Below is a small trained network, with its code and all its weights. Each question gives an input and a target symbol and asks what happens when units are switched off, that is, made to give their printed mean instead of their output.

import numpy as np


def w(rows, s, z=0):
    codes = np.array(rows[::2]) - 128.0
    scale = np.full(codes.shape[1], s)
    scale[-1] = z or s
    return codes * scale


def f(y):
    return np.maximum(y, 0)


def softmax(a):
    e = np.exp(a - a.max(-1, keepdims=True))
    return e / e.sum(-1, keepdims=True)


def log_softmax(a):
    a = a - a.max(-1, keepdims=True)
    return a - np.log(np.exp(a).sum(-1, keepdims=True))


def net(x, mask):
    ids = ['ΓΛΞβζημσ'.index(c) for c in x.split()]
    T = len(ids)
    res = E[ids] + P[:T]
    r = res
    for j in range(3):
        rows = slice(2 * j, 2 * j + 2)
        q, k, v = (r @ M[0][rows].T for M in (Q, K, V))
        z = softmax(np.where(np.tri(T) > 0, q @ k.T / 2**0.5, -1e9)) @ v
        o = O[0][rows]
        res = res + np.where(mask[j], z, o[:, -1]) @ o[:, :-1]
    y = f(res @ A[0][:, :-1].T + A[0][:, -1])
    res = res + np.where(mask[3:7], y, B[0][:, -1]) @ B[0][:, :-1]
    return log_softmax(res[-1] @ U[:, :-1].T + U[:, -1])


Q, K, V, O, A, B = {}, {}, {}, {}, {}, {}
E = w([
[11,126,102],'Γ',
[103,34,98],'Λ',
[74,148,127],'Ξ',
[40,142,118],'β',
[1,99,90],'ζ',
[230,70,108],'η',
[162,145,45],'μ',
[102,160,137],'σ',
],0.018)
P = w([
[164,177,254],'0',
[71,109,111],'1',
[66,117,98],'2',
[59,126,88],'3',
[56,126,79],'4',
[56,131,75],'5',
[57,138,72],'6',
[54,140,68],'7',
[60,141,63],'8',
],0.0087)
Q[0] = w([
[114,93,103],'H1',
[3,204,133],'H1',
[81,127,249],'H2',
[48,190,88],'H2',
[101,64,16],'H3',
[192,101,51],'H3',
],0.011)
K[0] = w([
[82,210,83],'H1',
[146,122,249],'H1',
[121,65,195],'H2',
[171,184,164],'H2',
[102,97,60],'H3',
[202,138,112],'H3',
],0.015)
V[0] = w([
[120,252,191],'H1',
[98,188,141],'H1',
[95,129,89],'H2',
[172,212,157],'H2',
[66,137,53],'H3',
[199,180,149],'H3',
],0.012)
O[0] = w([
[121,254,90,153],'H1',
[171,167,237,153],'H1',
[171,87,208,144],'H2',
[243,191,51,112],'H2',
[121,114,92,248],'H3',
[205,90,141,8],'H3',
],0.0083,0.012)
A[0] = w([
[191,211,3,126],'N1',
[79,203,133,31],'N2',
[90,164,55,2],'N3',
[199,172,24,11],'N4',
],0.0075,0.0049)
B[0] = w([
[215,72,57,243],'N1',
[160,131,243,254],'N2',
[191,142,156,242],'N3',
[38,3,151,156],'N4',
],0.015,0.0075)
U = w([
[99,118,171,53],'Γ',
[81,88,92,240],'Λ',
[149,159,65,253],'Ξ',
[145,182,152,96],'β',
[104,164,158,16],'ζ',
[202,40,154,49],'η',
[148,102,2,137],'μ',
[190,165,118,164],'σ',
],0.013,0.0044)

Each question gives the input, a string of symbols that net reads in full, and the target symbol t.
The units are the heads (2 rows each of Q, K, V and O) and the neurons (one row each of A and B). Each row of codes is followed by its name. A weight is (code - 128) times the scale printed after its matrix; where a second scale follows, it is the last column's (O, A, B and U).
mask holds one flag per unit, heads first, then neurons. A switched-off unit (its flag False) gives its mean, the last column of its rows in O or B, instead of its output. The means were averaged over made-up inputs and are rounded, as every weight is.
A unit's drop is (log p(t) with every unit on - log p(t) with that unit switched off) / (log p(t) with every unit on - log p(t) with every unit switched off).
The circuit of an input: a set's keep is (log p(t) with only the set's units on - log p(t) with every unit switched off) / (log p(t) with every unit on - log p(t) with every unit switched off). Starting from all 7 units, units are removed one at a time, each time the one whose removal leaves the highest keep (on an exact tie, the one counted first), for as long as the keep stays at least 0.8.
units of the circuit, in order: the units of the circuit, biggest drop first
k most important neurons: the k neurons with the biggest drops, biggest first
which heads matter: for each layer, one digit per head in row order, 1 if its drop is at least 0.15 and else 0, layers parted by /
drop of u: that unit's drop, to one decimal
input Λ η Λ Γ Ξ, target Λ: units of the circuit, in order	H1, N2, N1
input ζ Λ β Λ Λ Ξ Ξ Ξ, target Γ: which heads matter	010
input Ξ σ β ζ μ Ξ σ, target σ: 3 most important neurons	N1, N2, N3
input β Λ Γ Ξ Γ σ, target β: 2 most important neurons	N2, N4
input β β μ Λ β Γ, target β: which heads matter	100
input Ξ ζ β Γ, target σ: units of the circuit, in order	H2, N2, N1, H1
input μ μ β ζ, target Ξ: units of the circuit, in order	H2, N4
input β Λ β, target β: units of the circuit, in order	H1, N2
input Ξ η β Λ Γ Λ, target Λ: most important neuron	N2
input ζ Γ β Ξ β, target Γ: units of the circuit, in order	H2, N1
input η Ξ ζ Ξ σ η Ξ η σ, target μ: units of the circuit, in order	H1, N2
input β Λ μ Λ η Ξ, target β: 2 most important neurons	N2, N4
input Λ Γ Λ Ξ, target Λ: units of the circuit, in order	H1, N2, H2
input β μ ζ ζ Ξ, target β: units of the circuit, in order	N2, H1
input μ μ η Γ Γ, target Ξ: units of the circuit, in order	H2
input η σ Λ μ Ξ, target μ: which heads matter	110
input Ξ σ η ζ σ β Ξ, target σ: units of the circuit, in order	N1, H1, H2, N2
input η η β, target μ: units of the circuit, in order	H2, H1
input μ Γ μ, target μ: 3 most important neurons	N2, N1, N3
input Ξ μ Ξ Γ Γ η ζ, target σ: drop of H2	0.4
input η ζ β Ξ β η Γ, target μ: drop of H1	0.6
